(in the rows, 128 means zero)
Rows lie near named flat spaces through zero. A row that begins with a name and a colon came from that space; any other row is followed by the name of its block's space that it lies nearest.
sifotasa: [134 131  91 130 132 116 116 108 134 124 134 136 117 127 156 127 121  87
 127 147  95 134 138 131 141 154 109 136]
famluse: [159 116  63 150 197 126 137 111 109  98 144 108 143 126 181 120  68 101
 145 137  90 137 128 104 145 132 108 103]
sifotasa: [147 105 123 167 172 150 151 146 109 114 121 103 150 121 145 111 126 179
 143 105 110 115 109 113 150 125 147  80]
gofodsak: [156  96  89 153 148 128 122 136 141  94  76  92 107 132 156  73 122 160
 115  48 148 196 139 144 195 113 146  80]
sifotasa: [105 167 198 119 144 165 163 175 143 183 128 177 131 158  75 149 161 221
 156  88 199  98 120 122 112  79 165 127]
fidutgipi: [143  77 129 133  92 121 115 110  94  83 130  84 155  90 153 133 122  97
 110 160  81 104 104 124 127 168 118 113]
sifotasa: [104 110 182 163  72 109  82 106 132 102 152 103 129 134 161 136 112  86
 137 140 123 135 173 113 136 183 127 130]
tazletil: [142 111 147 132 138 154 142 142 117 126 128 139 147 127 155 153 123 158
 147 105 135  89 107 119 145 133 136 102]
gofodsak: [131 139 119 149 195 128 148 148 115 150 148  95 146 130 127 142  77 141
 145 122 146 124 120 117  73  69 127 132]
tazletil: [108 191 118 147 168 154 169 134 135 189 161 210 126 140  90 124 212 164
 158 202  45  63 116 113 129 171 134 136]
famluse: [ 97 121 175 137  36 101  81 130 150 179 130 109 109 101 137 174 174  74
 104 151 108  88 126 180  70 162 116 190]
famluse: [132 156 143 104 179 158 154 121 124  97 154 193 143 180 132 132  76 162
 176 107 184 140 157  66 180 117 135  92]
famluse: [144 111 103  79  95 129 139 135 123 130  87 128 121  96  96 122 172 135
  85 127 124 123  82 166 122 111 125 140]
famluse: [141  97 155 103  75 144 119 163 151 160  71 132 109 112 146 161 169 162
 107  46 180 106  91 187 140 108 142 132]
gofodsak: [119 122 162 180 175 139 153 139  82 122 177  85 182 116 116 136 102 154
 157 179  91  81 114  81  76 125 139 107]
sifotasa: [106 148 155 156 111 124 102 119 157 144 145 155 107 155 154 135 135 112
 151 123 129 131 172 123 152 168 129 135]
tazletil: [146 132 128 136 170 172 169 146 112 154 143 177 155 124 151 163 154 173
 163 140  87  42  84 113 143 150 132 102]
tazletil: [ 89 154 125  91  40  83  97 100 150 130 112 128  87 117  39  77 198  79
  68 191 109 186 154 161 103 146 121 186]
gofodsak: [140 136  23 179 186  97 127 102 131  99 115  85 101 123 120  26 138 107
 107 158  45 213 157 127 162 143 124 108]
famluse: [137 120 125  99 113 137 138 139 128 129 101 136 124 119 109 125 151 150
 110 109 145 127 104 146 135 111 134 126]
fidutgipi: [142  92  88 105  70 110 119 122 116 128  90  93 121  68 110 116 191  96
  67 165  62 112  76 181 106 149 114 151]
tevidelaf: [123 146 134 161 196 136 151 139 113 128 158 113 150 147 119 119  86 158
 159 132 138 133 141  90 108  96 139 109]
fidutgipi: [137  90 174  97 124 144 158 141  72  70 125  82 183 110  73 120  96 179
 115 128 175 127  93  92 101  79 150  94]
sifotasa: [115 150 157  94 114 124 113 127 147 148 143 159 119 153 139 176  88 101
 142 108 194 128 149 129 107 104 115 162]
famluse: [131 132 136 131 140 130 111 109 129 127 169 153 139 145 199 186  66  77
 166 135 131  94 148 104 131 156 101 136]
gofodsak: [142 114 138 166 184 157 160 129  88  95 160 124 175 130 147 125 103 167
 166 149  93  90 116  72 149 149 140  73]
gofodsak: [118 126 117 139 123  94 104 131 138 146 123  70 113 117 124 127 101  91
 105 120 146 164 140 157  71  88 118 165]
tazletil: [113 155 139 181 157 131 120 148 161 186 139 138 107 149 159 144 137 141
 159 101 128 115 151 141 122 130 136 138]
sifotasa: [ 98 187 217 107 153 172 162 163 138 200 176 219 149 171 109 213 125 183
 190 123 195  41 124  98  89 100 141 149]
fidutgipi: [116 128 131 116  78 112 108 119 141 135 115 130 108 118 112 121 165 104
 103 143 116 137 132 153 125 148 124 152]
tevidelaf: [114 171 102 129 161 131 164 144 132 163 120 145 115 128  44  77 194 175
 114 163  98 140 116 135 108 102 145 137]
tazletil: [122 146 162 197 206 164 162 156 119 150 162 140 155 154 142 130 122 203
 188 117 117  88 134  84 138 129 157  83]
fidutgipi: [128 112 151 118 120 130 136 131 104 102 130 102 151 119 101 123 114 143
 120 134 146 131 118 113 110 109 136 118]
tazletil: [118 176  68 167 203 108 138 123 139 167 157 122 113 137 118 104 117 104
 140 172  78 147 148 125  90 112 114 153]
famluse: [143 138  98 116 155 136 127 114 144 108 125 168 113 158 164 121  98 122
 148  97 148 156 153 112 189 137 121 108]
gofodsak: [111  93 155 130  35  82  66 117 144 121 106  59 105 104 138 133 125  64
  83 113 149 167 149 174  94 134 119 168]
sifotasa: [160  94  96 159 173 133 128 144 132 100  91  81 122 133 172  97  87 162
 130  41 163 180 133 134 173  93 143  80]
tevidelaf: [126 118 129 129 117 112 108 108 119 108 149 109 136 124 151 143  89  81
 129 150 122 131 142 117 114 142 110 139]
tevidelaf: [165  98  61  95  98 139 134 103 122  94  91 164 118  98 151 105 188 112
  99 148  52 112  90 148 204 194 113 105]
famluse: [161  88  83 172 159 129 126 151 135 131  82  71 116 108 176 105 129 154
 115  58 118 149 108 166 152 108 139  96]
fidutgipi: [146 129 102 159 180 142 132 126 131 133 146 144 132 141 196 149  94 122
 165 112 107 105 134 113 157 147 118 107]
gofodsak: [117 107 140 125  45 110  93 107 141 105 104 122 105 115 120 100 181 102
  95 139 103 151 143 150 161 183 130 133]
tevidelaf: [ 94 174 102 158 118  91  94  97 163 153 154 142  87 146 123 101 149  64
 127 182  78 165 186 134 123 172 110 170]
fidutgipi: [129 115 118 130  91 120 110 113 132 122 122 131 119 113 145 126 157  99
 115 148  87 119 126 143 145 173 118 134]
tevidelaf: [109 169 119  96 104 123 132 140 163 184 104 172  89 133  74 120 197 139
 105 131 137 135 123 170 113 111 131 170]
tazletil: [136 122 109 143 153 119 122 131 129 131 128 100 126 126 153 132  93 113
 130 111 135 142 132 134 114 107 121 131]
tevidelaf: [137 120 121 146 173 122 122 105 102  90 176 107 159 140 180 152  31  85
 162 147 127 126 150  79 119 132 106 115]
tazletil: [107 119 152 140 125 109 140 116  84  61 139  59 158 119  30  46 123 154
 101 182 123 191 145  83 101 106 153 105]
tevidelaf: [144 107 119 115 132 131 133 119 104  99 134 115 150 115 141 138 101 115
 126 140 120 116 111 114 127 130 118 117]
fidutgipi: [109 125 158 155 106 110  98 108 127 109 157 107 132 137 146 131 100  90
 139 150 123 139 166 107 121 158 123 134]
gofodsak: [134 110 174 152 161 156 154 167 110 133 125 101 159 129 125 141 110 201
 149  80 171 104 106 114 114  84 158  93]
fidutgipi: [150  94 103  81  61 126 114 131 139 140  76 136 107  89 145 150 180 106
  83 108 115 104  80 191 139 143 114 148]
tevidelaf: [125 126 105 126  67 110  86 100 164 131 110 158  85 127 168 123 173  72
 112 132  88 139 151 162 179 200 111 147]
sifotasa: [118 151 134 129 130 131 125 120 138 148 151 165 124 141 142 151 131 110
 148 150 114 103 140 120 128 152 118 143]
[112 143 132  84  60 106  99 137 173 178  89 143  78 124 105 144 172 102
  89  97 171 149 129 196 103 105 121 188]
fidutgipi
[160 117  43 144 176 131 153 140 131 120  74 105 107 112 113  53 170 171
  99  99  89 175 104 155 171 108 142  93]
sifotasa
[126 144 152 152 145 155 133 147 151 172 136 176 121 150 171 166 145 157
 168  95 133  81 130 130 154 149 136 119]
tazletil
[ 92 175 150  69  63 119 121 107 155 128 121 199  94 154  43  94 192 124
 105 164 149 167 161 128 150 148 133 160]
famluse
[ 97 118 183 159  60 106  81 111 144 111 136 106 114 137 134 115 140 101
 124 131 132 154 177 126 140 175 137 134]
sifotasa
[ 96 169 109 177 161  93 117 121 139 160 159  92 112 134  95  96 125  98
 127 179  92 163 166 127  69 115 123 164]
fidutgipi
[152 117  96 110 136 134 123 124 145 111 100 147 109 141 166 123 110 127
 128  74 157 157 134 138 183 124 124 110]
gofodsak
[155  84 160 166 197 148 142 171 102 118 129  52 171 130 185 168  22 178
 161  33 212 121 111 110  98  44 146  85]
gofodsak
[ 91 127 222 110  32 137 122 152 136 160 112 142 126 115  61 142 218 170
 106 135 150  90 111 154 101 141 157 150]
gofodsak
[118 113 207 117  76 161 138 141 115 122 130 162 152 126 112 152 175 177
 140 130 137  69 108 112 149 164 152 106]
gofodsak
[110 136 110 161 117 109 123  92 107 103 162 118 137 112 101  84 166  91
 120 234  20 124 143 102 126 200 119 130]
gofodsak
[121  82 170 159  64 107  76 111 128  94 132  77 131 118 183 143 102  81
 123 114 130 136 155 132 137 173 123 124]
tevidelaf
[103 178 143 103 137 136 146 115 141 103 134 189 113 177  51  68 150 170
 137 140 163 188 175  86 176 125 150 112]
famluse
[111 111 161 119  48 110  93  99 124 108 142 127 130 112 135 143 147  73
 113 176  97 110 139 130 125 191 114 149]
gofodsak
[116 165 118 134 160 131 138 116 136 129 151 165 122 157 114 110 125 131
 150 151 120 143 157  99 146 138 128 125]
tazletil
[154 113  74  72 102 126 126  98 119 103 116 161 125 106 149 141 136  76
 105 161  89 111  99 140 153 162  96 138]
tevidelaf
[135  78 177 163  96 137 105 138 125 101 114  90 139 124 180 139 113 147
 137  70 153 123 134 128 160 149 146  91]
tevidelaf
[135 101 152 118  97 137 122 118 114  92 128 132 144 124 146 137 124 127
 130 126 129 114 124 113 157 158 130 106]
fidutgipi
[133 127 128 153 151 136 126 114 117 125 166 143 147 132 183 161  98 101
 163 155  90  84 133 101 135 170 112 119]
sifotasa
[138 145 125  97 148 152 150 145 141 149 114 177 121 146 125 144 134 163
 140  91 167 117 115 132 148 102 134 123]
gofodsak
[121 131 132  83  75 112 107 119 141 142 120 142 112 119 122 157 135  83
 104 137 146 125 123 157 104 127 109 172]
tevidelaf
[122 124 140 153 143 123 130 126 107 123 156  99 152 119 129 135 106 119
 138 161 105 110 127 108  95 131 125 128]
gofodsak
[121 146 108  55  65 115 126 126 147 163  96 165  97 106  72 135 196 104
  78 154 127 123  98 181 102 119 114 184]
tevidelaf
[133 136 158 154 177 158 139 137 133 118 149 161 141 171 176 146  80 168
 185  77 171 121 156  85 177 130 142  85]
tazletil
[111 114 184  73  39 114 106 146 138 155 101 111 119 107  91 171 146 115
  88 106 197 119 105 176  67  88 128 180]
tevidelaf
[114 138 135 141 133 120 131 122 116 126 148 114 138 125 101 116 130 123
 128 168 106 128 135 113 102 131 129 135]
famluse
[112 127 199  90  53 140 109 144 151 165 117 169 118 132 135 192 155 131
 128  93 186  83 118 157 119 133 131 158]
famluse

Each name stands for a flat space through zero: a line, a plane or more. A row that begins with a name and a colon came from that space; any other row is followed by the name of the space it lies nearest, among the names in its block.
kuv_tufi: [ 67 118  41  99 132 154  62 232 152 173  65  83 104 160 139 180 106 173
  95 208 110 136 121 168 180  73 118 129]
gepe_suv: [182 137 149 122 100 121 149  55 112 130 148 135 143 149 175 151 110 105
  74 115 119  90 122 102  99 121 147 136]
zep_vuzo: [107 105 157 139 187 172  49  86 108 210 245 103  57 117  92  79 176 191
 154  75 165 175  95 156 110 148 105 200]
zep_vuzo: [156 130 168 154  85 111 180  79 102 106 195 176 174 183 160 101 148 120
  95 114  99 117 114  55  97 160 113 168]
rotof_fibug: [112 145 134 142 133 126 151 121  98 108 171 168 123 110 113  91 175 149
 140 114 139 149 136 114 111 138 102 159]
gepe_suv: [127  86 145 145  87  91 167 110 137 114 161 162 133 159 151 108 125 127
 131  74 118 165 100 108 105 159 112 165]
kopel_vatup: [110 124  96 120  99 113 146 159 137  77 129 122 119 123 133 114 145 125
 150  62 131 160  88 147 130 117 103 124]
zep_vuzo: [126 111 144 141 116 116 145 104 118 138 161 158 128 143 139 114 135 140
 118 117 127 144 126 109 109 146 120 164]
kopel_vatup: [179 143 195 136 185 141 108  48 122 197 128 143 115 105 107 149 105 121
 116 209 131  77 203 118 112 155 165 129]
gepe_suv: [102  85 121 130 138 124 110 133 133 179 102 128 117 122 134 144  91 146
 119 145 151 152 139 145 128 123 154 140]
rotof_fibug: [142 119 145 125 151 144 107 100 124 140 124  88 132  91 118 123 108 107
 147  82 168 124 116 148 124 121 167  92]
kopel_vatup: [ 82 120  89 128 129 155  86 198 130 169 118 111 142 183 135 143 124 166
  96 205 102 128 122 114 162 109 117 146]
kuv_tufi: [131 107 131 128 117 116 129 128 146 133 124 125 122 142 136 134 113 124
 131 116 120 137 118 133 128 138 127 132]
kuv_tufi: [141 183 143 125 186 187  78 117  98 132 166  80 129  92  84 102 170 128
 150 127 151  95 128 134 139 115 135  96]
rotof_fibug: [173 168 128 114 103 135 130 107 130 108 158 120 129 177 155 146 148 117
  89 142  78  81 111 105 128 122 100 137]
kuv_tufi: [ 79  60 105 146  77  95 160 157 126 142 120 165 156 170 170 126  97 151
 100 117 132 181 106 104 119 130 133 170]
gepe_suv: [ 62  84 117 144 152 124 106 202 156 140 116 124 107 114  81  94 134 156
 198 117 143 194 121 158 153 153 110 134]
kopel_vatup: [158 136 163 120 186 139  85  88 151 184 129 121  66 101  92 147 124 137
 149 172 124 110 173 163 128 150 127 137]
kuv_tufi: [103 150 105 127 143 153 113 152 100 133 127 124 139 117 121 124 145 147
 114 157 141 123 136 124 138 102 130 126]
rotof_fibug: [122 108  95 103 125 138  84 164 168 123 107  55  99 129 127 142 110 117
 155  66 132 143  73 181 153 107 126  95]
rotof_fibug: [157 133 154 138 117 115 154 102 124 154  97 166 167 163 154 163  92 114
  76 226  95  80 181  80 123 140 153 132]
zep_vuzo: [103 111 113 117 171 174  46 160 143 162 141  41  99 109  95 113 129 140
 171  76 161 151  80 180 155 112 138 102]
kopel_vatup: [133 164 110 133  78  98 219 123  83  42  97 184 194 104 160 123 136  97
  98 117 140 112 146  85 107 103 142 103]
zep_vuzo: [132  48 151 138  90  67 161 119 186 129 111 149 109 152 144 131  81 110
 160  71 114 178 108 142 115 177 125 146]
gepe_suv: [132 152 122 115 168 161  85 137 127 151 104  89 121 102 106 143 123 127
 132 163 140 101 146 149 147 108 148  95]
kopel_vatup: [ 95 158  65 117  82 103 182 189 116  44  93 162 142 119 144 128 157 130
 121 119 119 144 122 127 135  94  94 121]
kopel_vatup: [121 121 112 127  96 115 155 137 124  79 134 122 144 123 142 110 135 113
 140  53 141 150  87 130 121 119 124 115]
gepe_suv: [126 107 147 144 113 123 145 106 112 123 161 135 152 134 139 102 128 124
 129  79 145 146 104 107 110 140 138 138]
rotof_fibug: [124  86 141 133 146 125 111 130 144 194  55 120 153 129 135 169  50 118
 109 203 139 112 172 127 140 129 191 102]
rotof_fibug: [137 117 110 112 112 125 113 151 162 128  96  95 123 155 144 158 101 114
 121 131 105 117 109 144 147 119 129 108]
zep_vuzo: [103 108 117 138 111 135 130 145 110 128 138 121 163 143 143 113 123 133
 117 106 143 145 101 109 128 118 141 129]
zep_vuzo: [164 132 185 144 139 145 109  63 120 148 241 125 109 163 119  86 171 138
 136  82 111 126  95 103 104 171  97 176]
kopel_vatup: [140 152 119 105 163 129 104 125 152 131 108 119  59  83  97 146 142 134
 158 136 129 125 154 184 135 124 108 122]
gepe_suv: [172 157 155 121 134 130 118 127 170  88 156  97 104 145  98 113 158  99
 177  97  83 107 104 138 142 162  87 107]
kuv_tufi: [181 163 136  92 182 155  64 106 168 161  86  64  71  97 100 179 107 106
 143 167 117  72 156 187 151 116 141  80]
rotof_fibug: [116 130 154 149 155 136 135 102  91 166 144 172 142 112 117 115 134 151
 112 183 148 126 176  99 112 139 145 156]
gepe_suv: [119  59 128 128 108  91 131 116 161 181 104 151  97 153 157 160  76 144
 110 136 122 162 134 145 117 144 136 169]
kuv_tufi: [135 136 131 127 128 122 141 116 122 123 120 143 129 117 130 133 127 124
 122 138 130 121 144 125 121 126 132 127]
kuv_tufi: [129 159 113 116 147 146 108 142 126 127 116 113 116 115 115 139 141 132
 127 157 124 108 141 141 142 111 122 114]
zep_vuzo: [105 115  92 107 147 114 116 169 160 137  41 119  90  81 112 166  94 129
 150 156 144 142 161 187 148 107 141  99]
[146  61 174 143 115 111 124  76 148 165 165 115 126 153 146 115  91 116
 138  57 140 156  90 125 105 165 150 148]
gepe_suv
[ 67  80  95 133 138 166  63 181 121 193 133  77 143 158 136 124 105 167
 111 132 154 161  87 135 152 102 151 139]
kuv_tufi
[111 123 111 138  81  79 190 173 147  98  90 204 145 177 149 146 125 136
 106 206  69 133 164  91 134 148  91 160]
rotof_fibug
[146 124 174 150 129 103 162  91 128 142 148 190 128 144 123 121 133 132
 125 174 104 123 172  93 108 174 116 165]
kopel_vatup
[147 123 142 125 140 146 108  89 112 161 130 105 140 120 141 140 103 120
 104 125 151 108 128 126 119 115 167 116]
gepe_suv
[174 115 149 124  92  86 189 104 156  47  67 109 170  89 139 130  80  41
 170  31 147 119 109 138 119 137 171  41]
rotof_fibug
[100 124  73  96 142 150  67 186 161 125 116  57  70 112 110 136 140 144
 163  74 138 157  77 202 159  95 103 110]
kopel_vatup
[123 154  97 121 110 141 146 141  91  97  93 117 185 113 153 140 116 109
  91 133 150 101 127 109 131  81 164  86]
kopel_vatup
[102 170  79 112 147 152 105 183 116 148  74 134 129 130 125 169 131 155
  87 251 110  94 178 129 159  87 125 122]
kopel_vatup
[183 157 176 136 136 137 147  52  97 129 147 136 164 117 138 128 121  96
 102 136 136  77 151  91 103 134 164 110]
rotof_fibug
[ 96  43 120 134 115 124  94 142 151 198 113  99 132 165 157 144  65 144
 112 112 144 167  95 139 133 128 162 145]
kuv_tufi
[167 140 155 119 157 143 112  72 119 142 121  97 125  82 120 137 109 100
 133 102 162 100 138 146 116 120 170  91]
kopel_vatup
[129 111 125 120 145 134 106 113 128 176  94 116 121 113 137 159  89 132
 106 159 148 119 150 145 128 112 164 121]
kuv_tufi
[141  94 164 143 133 101 168 100 130 118  62 135 173  72 122 128  67  77
 157 102 176 130 159 127 115 142 200  68]
rotof_fibug
[ 95 121 104 115 173 179  42 146 123 184 169  67  77 116 104 117 150 173
 141 103 158 153  92 175 143 104 120 146]
rotof_fibug
[178 126 160 116 140 128  98 104 181 138 137  87  90 148 114 142 118 103
 157 111  93 106 113 152 137 158 114 114]
gepe_suv
[117 192  82 109 137 130 151 150  95 108  72 171 124  89 130 165 146 144
  87 225 127  94 197 130 134  82 123 123]
kuv_tufi
[149 149 144 132 123 104 180  82 101 109 112 184 138  93 137 136 127 115
 109 149 140 111 177 111 100 129 143 131]
kuv_tufi
[147  86 188 155 124 109 139  80 143 152 183 148 125 157 125  98 123 125
 148  93 118 149 116 104 105 186 123 164]
kopel_vatup
[119 146 122 120 180 181  65 128 103 179 125  80 128  99 109 135 124 143
 118 160 163 106 139 145 142  96 163 105]
kuv_tufi
[159 149 136 109 158 136 112  91 132 125 112 100  94  69 110 140 124 108
 150  96 156 112 139 171 122 115 146  94]
kopel_vatup
[177  37 212 156  87  66 179  36 166 136 162 151 136 153 155 107  73  83
 156  18 131 164  95 110  80 204 154 147]
kuv_tufi
[151 101 176 150 113  99 177  60 109 127 147 171 152 113 143 110 110 109
 125  89 152 138 140 100  88 156 156 140]
kuv_tufi
[166 148 146 127 117 129 138  97 124 139 126 139 151 162 152 154 114 114
  84 183  96  79 150  94 124 131 137 129]
rotof_fibug
[171 169 182 141 154 150 144  37  71 112 194 135 149  78 115  87 163 108
 132  74 171 102 134 103  89 134 152 119]
rotof_fibug

Each name stands for a flat space through zero: a line, a plane or more. A row that begins with a name and a colon came from that space; any other row is followed by the name of the space it lies nearest, among the names in its block.
named_bet: [113  42 128 123 115 130 105 109 162 137 131 120 184 188 155 147 181 150
  96 130 149 130 119 176 138 174 105 159]
named_bet: [143 133 179 112 115 139 116 118 106 149 120 169 143 128  84 155 144 147
  85 137 141 107 139 103 123 106 109  84]
naz_rere: [137 123 162  86 108 195 133 156 144 151  91 159 174  99 110 192 102 143
  87 143 143  82  98 117 111 134 150 117]
zomez_dumo: [140 174 112 109 136 150 167 168 142 120 105 124 107  81 133 152  78 106
 142 125 106 108 105 126 116 136 169 146]
zomez_dumo: [122 113 146 152 105 213 130 160 100 150 150 104 115 153  98  84  77 145
 124 154 112  89 127 159 131 154 122 118]
named_bet: [148 160 113 127 150 123 134 118 111 119 133 146 112  93 119 141  95 108
 116 109 149 120 167 137 100 111 129 103]
big_nim: [130 136  72 120  92 185 170  95 111 128 113 133 151 118 198 192 110 159
 103  65 148 151 124 148  94 108 150 109]
naz_rere: [122 182 105 124 141 128 199 149 133 126 129 130 105 133 151 174 181 112
  96  71 142 131 105 120 137 133 140 156]
named_bet: [143  85 108  86  91 153 152 138 177 127  82 106 157 129 159 174  81 133
 138 134  88 110  87 187 110 185 171 163]
zomez_dumo: [152 141 104  94 151  63 156 119 171 109 108 127 119 108 123 164 123  73
 130  96 139 120 135 163 105 157 153 149]
zomez_dumo: [122 210  69 130 224 119 145 191 156  87 125 140 106  21 181 154  95  78
 148 126 146 132 130  92 121 107 162 185]
big_nim: [120 143 109 120 167  91 131 140 165 116 133 117 125 105 113 120 128  67
 145 108 175 118 129 129 120 140 147 150]
big_nim: [ 94 144 162 171  92 215 120 153  72 158 158 112 112 151 101  59 119 167
 144 150 123 124 106  73 156  92 116  93]
named_bet: [163 168 113 113 112 140 158 117 104 121 107 140 102  90 129 156  64 130
 130 114  97 123 144 142  95 113 151  97]
naz_rere: [134 114  86 108 110 132 144  90 142 122 112 127 155 120 165 171 112 123
 122  81 159 141 132 159  94 128 150 118]
naz_rere: [127 174 125 121 159 134 166 169 137 123 121 146 117 106 147 173 161 125
  98 119 123 121 109 105 142 128 133 161]
big_nim: [132 131 117 149 160  24  81  82 120  99 144 131 105 118 133  81 150 114
 174 139 119 180 170 102 136  90 104 117]
zomez_dumo: [119 162 138 132 108 179 142 157 106 135 115 134 121 107 145 133 116 163
 138 145  94 134  93  77 142  98 142 124]
zomez_dumo: [140 171 130  99 112 113 173 134 138 127  97 136 115 110 128 170 136 120
 129 104 109 130  96 103 125 119 158 129]
naz_rere: [121 165  76 125 167 149 189 166 150 113 125 133 126 110 198 197 162 122
  86  86 139 132 111 143 131 148 140 189]
big_nim: [126 146 102 158 101 146 139 101  77 121 136 128 107 136 184 122 132 184
 137 117  85 179 136 109 136  85 114 108]
naz_rere: [128 121  74 113  73 106 159  44 129 127 120 104 138 145 146 141 117 104
 152  33 183 163 132 154  82 109 162  81]
named_bet: [156 102  73 119 104 118 130  46 107 112 115 150 155 125 198 191 114 165
  99  80 135 170 175 179  82 108 120  93]
named_bet: [129  98  97  92 124 135 137 145 189 118  92 107 159 106 159 160  87 106
 151 130 123 115  92 165 111 171 174 172]
naz_rere: [176 102 225  70  82 110 123 103 125 163  88 185 156 155  40 195 154 152
  56 149 110  78 132 135 116 142 108  74]
naz_rere: [104 118  80 173  85  78 135  50 100 123 173  58  83 191 121  23 131  95
 206  60 156 184 148 147 122 110 131  90]
big_nim: [143 166 162 147 193  66 107 165 117 111 146 150  80 109  94  98 151 113
 127 181  87 122 159 101 160 124  93 149]
big_nim: [129 131  82 117  99 173 170 111 127 127 112 124 145 125 185 181 114 147
 111  79 137 142 114 153 104 128 152 127]
zomez_dumo: [124 109 153 147  99 166 134 134 104 149 147 113 117 178 102  98 133 150
 114 138 111 111 126 150 142 149 109 118]
zomez_dumo: [114 184 127 110 128 167 125 127 116 135 110 162 154  54 126 160 106 121
 131 101 194 131 113  42 102  53 161  81]
named_bet: [180 129 123 100 100 163 169 123 116 132 104 136 114 121 115 178  53 133
  93 118  89  88 152 209  86 167 143 108]
named_bet: [132 192 155 132 136 124 130 140  97 131 128 149  97  90  91 112 116 121
 141 135 125 126 131  62 131  78 133  92]
zomez_dumo: [120  81 128 142 125 158  71 112 120 131 139 126 159 123 130  97  88 144
 141 158 147 127 151 139 116 120 116 108]
big_nim: [148  74 117 109 111  42 130 105 172 106 100 102 123 170 162 134 152 136
 160 150  43 158 111 181 146 181 129 179]
big_nim: [110 146 144 141 128 172 142 171 123 142 141 113 114 134 106 101 123 123
 132 138 129 105 103 111 145 136 134 139]
naz_rere: [144  52  73 110  88  96  60  19 137 108 106 118 182 101 166 120  40 129
 186 111 161 172 173 173  61 101 150  69]
[155 114  88 121 122 147 164 132 138 118 122 103 111 132 147 145  67 116
 124 115  97 108 143 219 101 183 145 149]
named_bet
[158 121 121  92 100 141 152 141 154 125  89 110 122 106 119 147  46 112
 154 141  80  99 108 175 101 167 174 136]
zomez_dumo
[147  93 166  95 138 106 104 132 161 136 112 147 156 128  82 152 127 109
 102 153 141  88 136 153 119 162 123 130]
big_nim
[121 137 175 164 111 160 109 148  75 143 148 131 100 152 106  77 136 179
 132 180  72 132 127  89 165 104  94 108]
big_nim
[116 154 150 117  91 148 130 121 118 146 118 123 128 113  86 106 105 115
 161 114 154 123 101  75 118  91 158  82]
naz_rere
[126 143 100 109 157 119 150 142 165 120 123 123 136 102 130 154 121  77
 124  94 176 111 123 144 109 147 155 151]
big_nim
[120 100 154 125 110 131 132 159 152 138 123  98 123 164 105 100 134 126
 148 159  90 109  90 142 154 172 134 161]
big_nim
[127 139 123 126 126 155 153 150 130 131 125 124 122 129 137 143 125 131
 117 123 118 117 113 136 131 142 136 144]
big_nim
[135 141 128 147 151  72 144 124 119 117 149 126  90 161 129 116 182 124
 116 121 102 144 148 141 152 140  97 149]
naz_rere
[135 198 116 127 185 160 166 179 122 123 136 157 108  75 127 171 120 101
  82 109 159  96 143 118 118 122 133 143]
big_nim
[134 159 155 110 127 133 154 148 129 138 114 149 125 121 107 162 152 127
 101 122 127 110 109 102 134 123 133 126]
naz_rere
[130  52 147  91  91 119  55  40 145 148 114 153 217 124  83 142 106 113
 119 104 239 118 159 135  71 103 131  46]
big_nim
[137  88 100 118  99 122 131  77 134 128 124 117 149 152 145 144 117 128
 123  91 149 138 144 180  99 143 132 111]
naz_rere
[146  61 191 128 103 141 100 127 120 154 137 132 140 193  70 111 137 156
  88 176  98  86 145 182 140 179  86 118]
naz_rere
[130 184 110 132 167 105 206 164 134 119 138 138  91 148 158 184 214 119
  71  84 117 130 117 136 155 152 115 184]
naz_rere
[154 146 123 143 144  91  77  51  64 113 137 192 135  89 150 151 131 169
 100 120 147 176 212  93 100  39  83  50]
big_nim
[119 189  93 116 176 134 122 152 141 105 109 154 139  27 169 161  95 107
 150 123 162 143 121  61 111  73 164 135]
zomez_dumo
[126 113 133 121 105 131 103 113 125 126 107 137 150 114 155 135 120 163
 148 151 101 153 113  98 131 101 133 117]
zomez_dumo
[156  51 134 100  73  94 101  58 135 127  94 139 169 165 156 165 133 178
 120 139  85 155 137 173 113 141 116 108]
big_nim
